Here is a tiny trained network, its code and every weight. The questions are about switching its units off for an input and a class, where a switched-off unit gives its printed mean instead of its output.

import numpy as np


def w(rows, s, z=0):
    codes = np.array(rows[::2]) - 128.0
    scale = np.full(codes.shape[1], s)
    scale[-1] = z or s
    return codes * scale


def f(y):
    return np.maximum(y, 0)


def log_softmax(a):
    a = a - a.max(-1, keepdims=True)
    return a - np.log(np.exp(a).sum(-1, keepdims=True))


def net(x, mask):
    res = np.array(x, float).reshape(1, 6) / 4 @ E
    y = f(res @ A[0][:, :-1].T + A[0][:, -1])
    res = res + np.where(mask, y, B[0][:, -1]) @ B[0][:, :-1]
    return log_softmax(res[-1] @ U[:, :-1].T + U[:, -1])


A, B = {}, {}
E = w([
[69,149,95,197,24,159,9,159,163,117,81],'x0',
[89,230,152,150,183,142,100,188,189,144,203],'x1',
[135,128,120,123,120,135,150,156,121,112,121],'x2',
[145,99,126,156,139,154,140,132,111,117,144],'x3',
[104,147,245,68,19,201,85,83,85,106,203],'x4',
[80,117,143,188,187,193,224,113,1,209,76],'x5',
],0.0097)
A[0] = w([
[98,139,121,215,60,145,101,146,160,142,131,63],'n1',
[128,152,174,112,80,155,149,93,102,112,168,103],'n2',
[104,156,78,192,92,161,67,136,39,120,116,114],'n3',
[146,208,145,134,185,176,117,112,153,125,150,8],'n4',
[71,107,102,131,104,151,101,135,145,107,96,1],'n5',
[144,57,131,61,106,113,94,54,83,64,60,179],'n6',
[138,156,170,66,78,237,99,117,131,113,153,95],'n7',
[156,160,109,30,185,134,170,90,101,117,172,155],'n8',
[207,102,102,55,116,141,39,101,164,8,168,50],'n9',
[123,193,187,164,142,126,117,184,144,109,156,127],'n10',
[57,136,111,128,93,121,93,171,137,136,125,41],'n11',
[31,149,125,136,153,182,123,125,2,145,87,52],'n12',
],0.0095,0.0043)
B[0] = w([
[169,78,122,80,133,129,111,80,105,121,185,207],'n1',
[158,196,61,136,158,154,158,64,215,100,158,204],'n2',
[164,99,61,92,144,119,126,106,64,111,137,222],'n3',
[150,42,226,163,177,188,82,160,92,115,90,164],'n4',
[138,80,117,104,175,128,156,90,66,73,174,163],'n5',
[152,118,180,147,114,149,74,197,133,142,32,234],'n6',
[125,186,105,163,123,146,141,111,194,91,74,238],'n7',
[191,172,97,124,167,124,93,115,45,99,152,210],'n8',
[115,75,139,118,155,41,164,159,127,174,173,243],'n9',
[103,80,163,103,103,185,69,204,137,114,38,193],'n10',
[130,137,120,127,145,149,133,88,90,74,139,177],'n11',
[110,124,194,112,83,76,254,145,199,94,177,249],'n12',
],0.0088,0.012)
U = w([
[52,69,197,84,120,43,206,137,179,115,219,37],'0',
[160,126,93,19,149,175,109,56,10,85,189,40],'1',
[134,94,214,152,109,214,91,189,113,126,27,48],'2',
[123,143,88,90,112,177,146,134,144,174,137,249],'3',
[109,152,118,167,99,127,127,125,112,118,149,238],'4',
[122,191,1,231,174,141,158,79,236,101,79,82],'5',
],0.0076,0.012)

Each question gives the input, the list of numbers given to net, and the class t.
The units are the neurons (one row each of A and B). Each row of codes is followed by its name. A weight is (code - 128) times the scale printed after its matrix; where a second scale follows, it is the last column's (A, B and U).
mask holds one flag per neuron, in row order. A switched-off neuron (its flag False) gives its mean, the last column of its row in B, instead of its output. The means were averaged over made-up inputs and are rounded, as every weight is.
A unit's drop is (log p(t) with every unit on - log p(t) with that unit switched off) / (log p(t) with every unit on - log p(t) with every unit switched off).
The circuit of an input: a set's keep is (log p(t) with only the set's units on - log p(t) with every unit switched off) / (log p(t) with every unit on - log p(t) with every unit switched off). Starting from all 12 units, units are removed one at a time, each time the one whose removal leaves the highest keep (on an exact tie, the one counted first), for as long as the keep stays at least 0.8.
units of the circuit, in order: the units of the circuit, biggest drop first
most important unit: the unit with the biggest drop
top k neurons: the k neurons with the biggest drops, biggest first
drop of u: that unit's drop, to one decimal
input [1,7,2,-4,5,-6], class 2: units of the circuit, in order : [n10]
input [-8,8,3,1,5,2], class 1: top 4 neurons : [n8; n6; n2; n12]
input [-8,8,2,7,-1,3], class 1: top 2 neurons : [n8; n6]
input [-8,5,-2,-1,2,-4], class 1: top 2 neurons : [n8; n12]
input [-2,8,-7,-4,-5,-7], class 2: units of the circuit, in order : [n10; n4]
input [3,-2,7,6,8,-2], class 5: top 2 neurons : [n7; n2]
input [3,8,0,1,8,1], class 2: top 2 neurons : [n10; n4]
input [7,5,-7,-1,1,5], class 1: units of the circuit, in order : [n3; n1]
input [8,-8,2,-3,-5,-5], class 1: top 2 neurons : [n5; n1]
input [7,5,-6,8,-7,-8], class 0: top 2 neurons : [n9; n8]
input [-6,-7,6,5,4,4], class 2: top 3 neurons : [n6; n3; n1]
input [-5,6,6,1,3,-1], class 2: top 4 neurons : [n10; n4; n3; n1]
input [8,-6,5,-8,6,-3], class 1: top 2 neurons : [n1; n5]
input [2,0,7,3,8,-6], class 5: top 3 neurons : [n7; n2; n12]
input [-5,6,-1,1,-3,-1], class 2: units of the circuit, in order : [n4; n10]
input [3,6,-4,-4,-4,1], class 2: units of the circuit, in order : [n10; n4]
input [-8,7,6,7,-6,1], class 1: top 3 neurons : [n8; n6; n7]
input [7,8,-7,5,4,1], class 2: top 3 neurons : [n10; n4; n7]
input [-3,-8,5,-1,0,5], class 2: top 2 neurons : [n6; n9]
input [-6,-3,0,-6,4,7], class 0: top 2 neurons : [n12; n3]
input [6,-6,1,7,3,-8], class 0: units of the circuit, in order : [n9]
input [-2,4,3,-1,7,4], class 5: most important unit : n2
input [3,-6,5,7,8,0], class 5: units of the circuit, in order : [n2; n7]
input [6,-1,-5,-3,-2,2], class 1: drop of n1 : 0.1
input [5,1,5,-4,6,-4], class 5: drop of n10 : -0.1
input [-3,-8,-7,7,-6,8], class 0: drop of n9 : -0.1
input [8,-1,7,3,-6,7], class 1: drop of n3 : 0.6
input [6,1,-5,7,-6,4], class 4: units of the circuit, in order : [n7]
